Below are the code and all the weights of a small trained network. Each question names an input and a class and asks about switching units off, where a switched-off unit gives its printed mean instead of its output.

import numpy as np


def w(rows, s, z=0):
    codes = np.array(rows[::2]) - 128.0
    scale = np.full(codes.shape[1], s)
    scale[-1] = z or s
    return codes * scale


def norm(h):
    return h / np.sqrt((h * h).mean(-1, keepdims=True) + 1e-5)


def f(y):
    return np.maximum(y, 0)


def log_softmax(a):
    a = a - a.max(-1, keepdims=True)
    return a - np.log(np.exp(a).sum(-1, keepdims=True))


def net(x, mask):
    res = np.array(x, float).reshape(1, 7) / 4 @ E
    u = 0
    for l in range(3):
        y = f(norm(res) @ A[l][:, :-1].T + A[l][:, -1])
        res = res + np.where(mask[u : u + 9], y, B[l][:, -1]) @ B[l][:, :-1]
        u += 9
    return log_softmax(norm(res)[-1] @ U[:, :-1].T + U[:, -1])


A, B = {}, {}
E = w([
[132,118,87,115,74,249,126,124,101,89],'x0',
[70,102,182,184,126,138,92,9,161,99],'x1',
[97,149,172,59,56,115,112,110,109,206],'x2',
[160,104,169,109,110,127,133,115,124,101],'x3',
[120,29,103,142,94,122,173,134,176,179],'x4',
[101,44,120,105,150,101,46,167,57,103],'x5',
[149,149,142,95,173,173,62,170,228,152],'x6',
],0.011)
A[0] = w([
[172,137,122,73,127,95,183,216,113,111,19],'0.n1',
[180,107,109,185,187,126,159,142,131,84,12],'0.n2',
[160,186,99,128,140,135,173,76,138,164,22],'0.n3',
[98,137,97,177,79,62,217,84,10,102,29],'0.n4',
[151,122,188,141,169,42,155,137,131,135,22],'0.n5',
[172,150,182,163,117,147,163,120,140,135,79],'0.n6',
[163,188,163,104,152,139,111,109,79,75,7],'0.n7',
[84,215,87,117,174,125,107,111,100,118,38],'0.n8',
[151,119,119,200,211,149,133,123,121,105,53],'0.n9',
],0.011)
B[0] = w([
[204,169,55,156,145,127,162,169,23,201,180],'0.n1',
[93,135,143,141,53,84,141,219,157,64,153],'0.n2',
[79,173,101,82,143,126,173,87,140,131,149],'0.n3',
[230,121,177,68,160,183,24,164,248,148,253],'0.n4',
[129,176,99,167,170,20,121,135,148,150,155],'0.n5',
[92,139,94,97,128,99,154,83,140,119,161],'0.n6',
[117,138,218,102,177,135,206,142,52,104,146],'0.n7',
[126,189,207,110,148,122,144,101,87,76,155],'0.n8',
[73,142,201,140,48,102,124,182,137,123,172],'0.n9',
],0.011,0.0049)
A[1] = w([
[115,107,97,143,139,130,165,144,133,142,51],'1.n1',
[81,104,149,157,122,107,113,47,148,110,57],'1.n2',
[163,24,97,150,114,125,185,130,165,164,57],'1.n3',
[170,107,121,224,135,123,158,156,124,71,57],'1.n4',
[97,147,73,146,86,254,135,130,86,107,6],'1.n5',
[112,94,74,146,82,107,155,118,150,150,48],'1.n6',
[88,131,144,74,84,113,131,116,107,162,2],'1.n7',
[200,164,125,149,107,130,221,112,150,113,81],'1.n8',
[140,66,131,144,150,108,98,154,43,118,66],'1.n9',
],0.014,0.0081)
B[1] = w([
[117,128,140,162,126,123,147,113,109,149,147],'1.n1',
[161,154,54,165,145,173,143,158,63,146,235],'1.n2',
[104,121,241,107,187,142,129,151,76,130,255],'1.n3',
[106,176,149,126,47,152,84,155,137,107,202],'1.n4',
[205,87,145,130,135,6,189,115,140,92,241],'1.n5',
[107,84,154,139,147,149,146,166,101,143,169],'1.n6',
[99,161,145,143,88,125,134,173,128,129,166],'1.n7',
[68,142,64,67,146,161,132,93,144,118,254],'1.n8',
[78,167,66,83,146,170,161,96,165,100,234],'1.n9',
],0.015,0.0047)
A[2] = w([
[122,134,142,174,132,176,71,83,137,130,126],'2.n1',
[176,135,122,136,179,130,77,150,213,154,108],'2.n2',
[98,97,160,226,107,124,98,8,111,109,83],'2.n3',
[97,144,108,159,160,4,124,118,134,168,2],'2.n4',
[141,210,135,81,156,122,132,89,86,67,120],'2.n5',
[72,66,88,84,137,96,86,152,80,79,74],'2.n6',
[180,74,142,77,68,170,149,102,109,87,64],'2.n7',
[95,94,98,94,153,106,47,124,122,98,73],'2.n8',
[122,160,165,87,26,92,110,103,85,204,44],'2.n9',
],0.014,0.0061)
B[2] = w([
[164,127,90,93,129,151,128,177,123,139,182],'2.n1',
[169,82,120,107,80,129,59,81,129,119,201],'2.n2',
[168,181,75,94,139,114,163,196,70,135,167],'2.n3',
[160,81,141,199,121,86,185,82,101,75,163],'2.n4',
[92,38,159,167,128,137,130,135,121,191,255],'2.n5',
[118,168,122,142,116,142,154,57,151,159,193],'2.n6',
[161,131,125,195,156,46,93,95,162,141,200],'2.n7',
[125,147,129,98,111,122,166,87,175,140,176],'2.n8',
[102,147,103,163,104,152,110,170,142,2,194],'2.n9',
],0.015,0.009)
U = w([
[188,101,123,177,143,11,176,89,140,109,125],'0',
[191,159,31,103,144,157,156,189,44,177,110],'1',
[175,96,155,74,128,189,69,118,194,127,111],'2',
[30,163,88,102,131,155,192,21,175,148,122],'3',
[65,152,141,157,61,141,129,199,161,29,86],'4',
[111,96,118,143,122,135,134,123,125,152,249],'5',
[89,86,223,133,168,150,157,146,75,166,97],'6',
],0.013,0.014)

Each question gives the input, the list of numbers given to net, and the class t.
The units are the neurons (one row each of A and B). Each row of codes is followed by its name. A weight is (code - 128) times the scale printed after its matrix; where a second scale follows, it is the last column's (A, B and U).
mask holds one flag per neuron, layer by layer. A switched-off neuron (its flag False) gives its mean, the last column of its row in B, instead of its output. The means were averaged over made-up inputs and are rounded, as every weight is.
A unit's drop is (log p(t) with every unit on - log p(t) with that unit switched off) / (log p(t) with every unit on - log p(t) with every unit switched off).
The circuit of an input: a set's keep is (log p(t) with only the set's units on - log p(t) with every unit switched off) / (log p(t) with every unit on - log p(t) with every unit switched off). Starting from the 12 units with the biggest drops (on a tie, the unit counted first), units are removed one at a time, each time the one whose removal leaves the highest keep (on an exact tie, the one counted first), for as long as the keep stays at least 0.8.
units of the circuit, in order: the units of the circuit, biggest drop first
top k neurons: the k neurons with the biggest drops, biggest first
k most important neurons of layer l: the k neurons of layer l with the biggest drops, biggest first
input [-8,-3,8,0,-6,4,2], class 0: top 2 neurons => [2.n4 0.n5]
input [-5,0,-3,-3,2,-8,-5], class 3: units of the circuit, in order => [1.n8]
input [5,7,1,6,-8,-7,-3], class 6: top 2 neurons => [2.n5 0.n7]
input [-7,2,2,3,2,5,-8], class 2: top 3 neurons => [0.n4 2.n2 1.n5]
input [1,1,-7,-3,-5,-7,3], class 3: top 4 neurons => [1.n8 0.n3 2.n9 0.n6]
input [2,-7,-8,-7,3,-8,6], class 3: 2 most important neurons of layer 0 => [0.n4 0.n3]
input [8,-5,-6,4,8,2,1], class 0: units of the circuit, in order => [1.n5 2.n7]
input [8,7,6,-5,-2,5,4], class 0: top 2 neurons => [1.n5 2.n7]
input [-4,1,-8,8,-8,-3,-1], class 4: top 3 neurons => [0.n2 1.n4 0.n9]
input [-7,0,-6,1,8,2,4], class 6: 4 most important neurons of layer 1 => [1.n3 1.n5 1.n4 1.n6]
input [2,-6,-7,-7,-8,5,2], class 6: top 2 neurons => [2.n5 0.n8]
input [-6,-5,5,3,-4,-8,-3], class 3: 2 most important neurons of layer 1 => [1.n8 1.n5]
input [3,-2,6,-3,-4,-4,5], class 4: top 2 neurons => [2.n9 0.n4]
input [-7,1,0,0,-8,1,0], class 6: units of the circuit, in order => [2.n5]
input [-4,-4,-1,-6,5,7,7], class 2: top 3 neurons => [2.n2 1.n8 1.n5]
input [4,4,6,-4,-3,7,6], class 3: units of the circuit, in order => [0.n4 2.n6]
input [5,-5,8,3,-4,0,-2], class 4: top 2 neurons => [2.n9 1.n7]
input [6,-5,3,4,6,4,-7], class 2: top 2 neurons => [0.n4 1.n3]
input [-5,7,1,2,-6,-5,6], class 1: top 2 neurons => [0.n4 2.n3]
input [4,4,5,-1,-2,-4,-4], class 4: units of the circuit, in order => [2.n9]
input [-6,-5,-6,-1,-7,6,0], class 6: units of the circuit, in order => [2.n5 0.n8]
input [3,8,-8,3,3,-6,-8], class 1: 2 most important neurons of layer 2 => [2.n3 2.n1]
input [5,-4,3,4,3,-3,5], class 0: units of the circuit, in order => [0.n4 1.n5 2.n7]
input [-6,-7,8,-5,-1,-1,0], class 4: 2 most important neurons of layer 1 => [1.n5 1.n2]
